Below is a small trained network, with its code and all its weights. Each question gives an input and a class and asks what happens when units are switched off, that is, made to give their printed mean instead of their output.

import numpy as np


def w(rows, s, z=0):
    codes = np.array(rows[::2]) - 128.0
    scale = np.full(codes.shape[1], s)
    scale[-1] = z or s
    return codes * scale


def norm(h):
    return h / np.sqrt((h * h).mean(-1, keepdims=True) + 1e-5)


def f(y):
    return y / 2 * (1 + np.tanh(0.7978845608 * (y + 0.044715 * y**3)))


def log_softmax(a):
    a = a - a.max(-1, keepdims=True)
    return a - np.log(np.exp(a).sum(-1, keepdims=True))


def net(x, mask):
    res = np.array(x, float).reshape(1, 5) / 4 @ E
    u = 0
    for l in range(2):
        y = f(norm(res) @ A[l][:, :-1].T + A[l][:, -1])
        res = res + np.where(mask[u : u + 5], y, B[l][:, -1]) @ B[l][:, :-1]
        u += 5
    return log_softmax(norm(res)[-1] @ U[:, :-1].T + U[:, -1])


A, B = {}, {}
E = w([
[224,66,223],'x0',
[155,255,130],'x1',
[40,205,183],'x2',
[126,127,123],'x3',
[127,131,128],'x4',
],0.0034)
A[0] = w([
[255,220,204,5],'0.n0',
[72,169,198,188],'0.n1',
[147,165,86,202],'0.n2',
[70,180,178,86],'0.n3',
[196,201,7,165],'0.n4',
],0.0087,0.0023)
B[0] = w([
[23,60,29,254],'0.n0',
[34,135,200,215],'0.n1',
[172,221,154,181],'0.n2',
[215,254,111,182],'0.n3',
[235,178,221,251],'0.n4',
],0.0045,0.0032)
A[1] = w([
[109,101,237,34],'1.n0',
[26,188,127,174],'1.n1',
[169,74,78,67],'1.n2',
[129,116,10,251],'1.n3',
[46,98,188,44],'1.n4',
],0.011,0.0029)
B[1] = w([
[253,204,235,149],'1.n0',
[97,29,86,253],'1.n1',
[99,103,52,179],'1.n2',
[216,205,104,203],'1.n3',
[97,167,218,172],'1.n4',
],0.0063,0.0053)
U = w([
[201,145,46,148],'0',
[178,201,210,249],'1',
[17,71,148,140],'2',
[34,250,109,2],'3',
[188,14,124,36],'4',
],0.017,0.0057)

Each question gives the input, the list of numbers given to net, and the class t.
The units are the neurons (one row each of A and B). Each row of codes is followed by its name. A weight is (code - 128) times the scale printed after its matrix; where a second scale follows, it is the last column's (A, B and U).
mask holds one flag per neuron, layer by layer. A switched-off neuron (its flag False) gives its mean, the last column of its row in B, instead of its output. The means were averaged over made-up inputs and are rounded, as every weight is.
A unit's drop is (log p(t) with every unit on - log p(t) with that unit switched off) / (log p(t) with every unit on - log p(t) with every unit switched off).
The circuit of an input: a set's keep is (log p(t) with only the set's units on - log p(t) with every unit switched off) / (log p(t) with every unit on - log p(t) with every unit switched off). Starting from all 10 units, units are removed one at a time, each time the one whose removal leaves the highest keep (on an exact tie, the one counted first), for as long as the keep stays at least 0.8.
units of the circuit, in order: the units of the circuit, biggest drop first
k most important neurons: the k neurons with the biggest drops, biggest first
top k neurons in layer l: the k neurons of layer l with the biggest drops, biggest first
drop when u is switched off: that unit's drop, to one decimal
input [-8,-4,6,-3,-2], class 2: units of the circuit, in order -> 1.n1
input [-7,5,0,-6,5], class 1: 2 most important neurons -> 0.n4, 0.n0
input [7,2,6,-5,2], class 2: 3 most important neurons -> 0.n0, 0.n4, 1.n1
input [5,7,5,-5,0], class 2: 2 most important neurons -> 0.n0, 1.n1
input [7,6,-4,2,-4], class 0: 2 most important neurons -> 0.n0, 1.n3
input [3,4,-2,8,6], class 0: units of the circuit, in order -> 0.n0, 1.n3
input [-8,3,-6,5,0], class 1: 2 most important neurons -> 0.n4, 1.n1
input [0,-6,-1,6,8], class 0: 3 most important neurons -> 0.n1, 0.n4, 1.n3
input [2,4,8,7,6], class 2: units of the circuit, in order -> 1.n1, 0.n4
input [0,3,-4,-7,-5], class 1: 4 most important neurons -> 1.n1, 0.n4, 0.n2, 1.n2
input [6,2,-2,-7,3], class 0: units of the circuit, in order -> 0.n0, 1.n3, 0.n4
input [0,6,-4,7,4], class 1: 4 most important neurons -> 0.n4, 1.n1, 0.n2, 1.n2
input [4,4,5,-4,0], class 2: units of the circuit, in order -> 0.n0, 1.n1
input [-4,-1,8,-8,7], class 2: top neuron in layer 0 -> 0.n4
input [8,2,7,6,-2], class 2: 3 most important neurons -> 0.n0, 0.n4, 1.n1
input [-7,6,0,3,-6], class 1: 3 most important neurons -> 0.n4, 0.n0, 1.n2
input [3,6,4,-3,-3], class 2: 2 most important neurons -> 0.n0, 1.n1
input [-4,3,0,4,4], class 1: 2 most important neurons -> 0.n4, 0.n0
input [0,-4,-7,-2,-5], class 0: units of the circuit, in order -> 1.n3, 1.n1
input [7,7,-1,2,6], class 0: top neuron in layer 0 -> 0.n0
input [1,-6,7,-6,-8], class 1: 2 most important neurons -> 1.n0, 0.n0
input [6,-8,5,-5,-5], class 1: drop when 1.n0 is switched off -> 0.3
input [2,2,2,1,-1], class 2: drop when 0.n1 is switched off -> 0.3
input [8,4,-3,-6,-4], class 0: drop when 1.n3 is switched off -> 0.3
